Below is a small trained network, with its code and all its weights. Each question gives an input and a target symbol and asks what happens when units are switched off, that is, made to give their printed mean instead of their output.

import numpy as np


def w(rows, s, z=0):
    codes = np.array(rows[::2]) - 128.0
    scale = np.full(codes.shape[1], s)
    scale[-1] = z or s
    return codes * scale


def norm(h):
    return h / np.sqrt((h * h).mean(-1, keepdims=True) + 1e-5)


def f(y):
    return y / 2 * (1 + np.tanh(0.7978845608 * (y + 0.044715 * y**3)))


def softmax(a):
    e = np.exp(a - a.max(-1, keepdims=True))
    return e / e.sum(-1, keepdims=True)


def log_softmax(a):
    a = a - a.max(-1, keepdims=True)
    return a - np.log(np.exp(a).sum(-1, keepdims=True))


def net(x, mask):
    ids = ['βεζθξστφψω'.index(c) for c in x.split()]
    T = len(ids)
    res = E[ids] + P[:T]
    u = 0
    for l in range(3):
        q, k, v = (norm(res) @ M[l].T for M in (Q, K, V))
        z = softmax(np.where(np.tri(T) > 0, q @ k.T / 4**0.5, -1e9)) @ v
        res = res + np.where(mask[u], z, O[l][:, -1]) @ O[l][:, :-1]
        u += 1
        y = f(norm(res) @ A[l][:, :-1].T + A[l][:, -1])
        res = res + np.where(mask[u : u + 4], y, B[l][:, -1]) @ B[l][:, :-1]
        u += 4
    return log_softmax(norm(res)[-1] @ U[:, :-1].T + U[:, -1])


Q, K, V, O, A, B = {}, {}, {}, {}, {}, {}
E = w([
[58,110,151],'β',
[190,161,207],'ε',
[172,120,37],'ζ',
[76,135,6],'θ',
[90,141,133],'ξ',
[113,224,189],'σ',
[34,69,187],'τ',
[100,121,100],'φ',
[128,146,165],'ψ',
[54,100,130],'ω',
],0.016)
P = w([
[213,87,213],'0',
[49,56,219],'1',
[75,70,240],'2',
[118,141,221],'3',
[117,116,193],'4',
[148,254,231],'5',
[137,143,195],'6',
],0.0052)
Q[0] = w([
[125,150,139],'L0H1',
[147,115,72],'L0H1',
[137,76,161],'L0H1',
[101,188,255],'L0H1',
],0.01)
K[0] = w([
[133,101,163],'L0H1',
[127,194,118],'L0H1',
[144,38,173],'L0H1',
[51,1,134],'L0H1',
],0.0092)
V[0] = w([
[62,123,147],'L0H1',
[138,228,88],'L0H1',
[2,143,130],'L0H1',
[119,198,137],'L0H1',
],0.0072)
O[0] = w([
[84,47,175,221],'L0H1',
[184,130,92,2],'L0H1',
[59,3,178,250],'L0H1',
[183,17,146,98],'L0H1',
],0.005,0.004)
A[0] = w([
[164,128,254,102],'L0N1',
[144,153,15,225],'L0N2',
[129,158,254,72],'L0N3',
[200,144,84,3],'L0N4',
],0.0096,0.0024)
B[0] = w([
[103,26,120,247],'L0N1',
[152,128,22,142],'L0N2',
[91,49,123,255],'L0N3',
[254,172,187,123],'L0N4',
],0.0091,0.0072)
Q[1] = w([
[200,134,62],'L1H1',
[109,143,83],'L1H1',
[41,7,188],'L1H1',
[176,174,2],'L1H1',
],0.009)
K[1] = w([
[76,174,45],'L1H1',
[166,13,2],'L1H1',
[239,45,209],'L1H1',
[53,239,2],'L1H1',
],0.0076)
V[1] = w([
[90,28,140],'L1H1',
[71,109,13],'L1H1',
[72,146,153],'L1H1',
[2,77,126],'L1H1',
],0.0087)
O[1] = w([
[61,217,74,254],'L1H1',
[138,62,1,104],'L1H1',
[173,224,87,144],'L1H1',
[123,245,47,228],'L1H1',
],0.0064,0.0085)
A[1] = w([
[169,53,254,94],'L1N1',
[114,100,108,2],'L1N2',
[137,44,206,74],'L1N3',
[152,135,72,93],'L1N4',
],0.0086,0.0062)
B[1] = w([
[182,233,253,249],'L1N1',
[11,89,175,47],'L1N2',
[154,92,246,210],'L1N3',
[40,94,221,94],'L1N4',
],0.0064,0.002)
Q[2] = w([
[215,47,123],'L2H1',
[182,79,160],'L2H1',
[92,130,69],'L2H1',
[116,254,61],'L2H1',
],0.0095)
K[2] = w([
[209,118,254],'L2H1',
[187,28,74],'L2H1',
[27,111,123],'L2H1',
[21,22,163],'L2H1',
],0.007)
V[2] = w([
[126,22,133],'L2H1',
[135,7,122],'L2H1',
[97,97,184],'L2H1',
[158,116,254],'L2H1',
],0.0073)
O[2] = w([
[47,13,111,117],'L2H1',
[39,2,101,77],'L2H1',
[110,73,81,255],'L2H1',
[72,54,238,26],'L2H1',
],0.0055,0.0017)
A[2] = w([
[252,134,125,2],'L2N1',
[168,4,96,93],'L2N2',
[156,69,221,24],'L2N3',
[119,255,66,159],'L2N4',
],0.0071,0.006)
B[2] = w([
[9,154,79,108],'L2N1',
[177,120,210,122],'L2N2',
[117,155,175,130],'L2N3',
[254,105,213,252],'L2N4',
],0.0069,0.0038)
U = w([
[81,131,88,45],'β',
[240,28,255,238],'ε',
[249,71,96,191],'ζ',
[138,97,16,80],'θ',
[123,157,96,88],'ξ',
[107,192,156,20],'σ',
[78,69,90,106],'τ',
[203,230,138,218],'φ',
[90,91,105,144],'ψ',
[96,159,93,4],'ω',
],0.009,0.0037)

Each question gives the input, a string of symbols that net reads in full, and the target symbol t.
The units are the heads (4 rows each of Q, K, V and O) and the neurons (one row each of A and B). Each row of codes is followed by its name. A weight is (code - 128) times the scale printed after its matrix; where a second scale follows, it is the last column's (O, A, B and U).
mask holds one flag per unit, layer by layer, with each layer's heads first. A switched-off unit (its flag False) gives its mean, the last column of its rows in O or B, instead of its output. The means were averaged over made-up inputs and are rounded, as every weight is.
A unit's drop is (log p(t) with every unit on - log p(t) with that unit switched off) / (log p(t) with every unit on - log p(t) with every unit switched off).
The circuit of an input: a set's keep is (log p(t) with only the set's units on - log p(t) with every unit switched off) / (log p(t) with every unit on - log p(t) with every unit switched off). Starting from the 12 units with the biggest drops (on a tie, the unit counted first), units are removed one at a time, each time the one whose removal leaves the highest keep (on an exact tie, the one counted first), for as long as the keep stays at least 0.8.
units of the circuit, in order: the units of the circuit, biggest drop first
most important unit: the unit with the biggest drop
top k neurons in layer l: the k neurons of layer l with the biggest drops, biggest first
drop when u is switched off: that unit's drop, to one decimal
input ξ ξ ζ ξ σ φ, target φ: units of the circuit, in order -> (L1H1 L2N4 L2H1)
input ε φ ζ ε ε ψ, target ε: units of the circuit, in order -> (L0H1 L1H1)
input ε θ τ ω β σ φ, target ε: units of the circuit, in order -> (L1H1 L0H1)
input φ ξ ε, target φ: most important unit -> L2H1
input φ φ ψ, target φ: units of the circuit, in order -> (L2H1 L1H1 L2N4)
input φ β φ ξ, target φ: units of the circuit, in order -> (L1H1 L2H1 L2N4 L0N1)
input ε ω ψ ξ θ ξ, target ε: units of the circuit, in order -> (L0H1 L1H1)
input ζ ζ ζ, target ζ: units of the circuit, in order -> (L0N2 L0H1 L1H1 L0N4)
input ε φ ε ε ξ, target ε: units of the circuit, in order -> (L1H1 L0H1)
input ε ξ σ τ τ, target ε: units of the circuit, in order -> (L0H1 L1H1)
input φ ξ ξ φ σ β, target φ: units of the circuit, in order -> (L1H1 L2H1 L2N4)
input ε ε σ, target ε: units of the circuit, in order -> (L1H1 L0H1)
input ε ε τ φ φ ε ω, target ε: top 2 neurons in layer 0 -> (L0N4 L0N2)
input φ ψ σ β, target φ: top neuron in layer 0 -> (L0N1)
input ζ ε ζ, target ζ: drop when L1H1 is switched off -> 0.5
input θ ε θ φ, target φ: drop when L2N4 is switched off -> 0.2
input ε φ ε θ σ β, target ε: drop when L0N4 is switched off -> 0.1
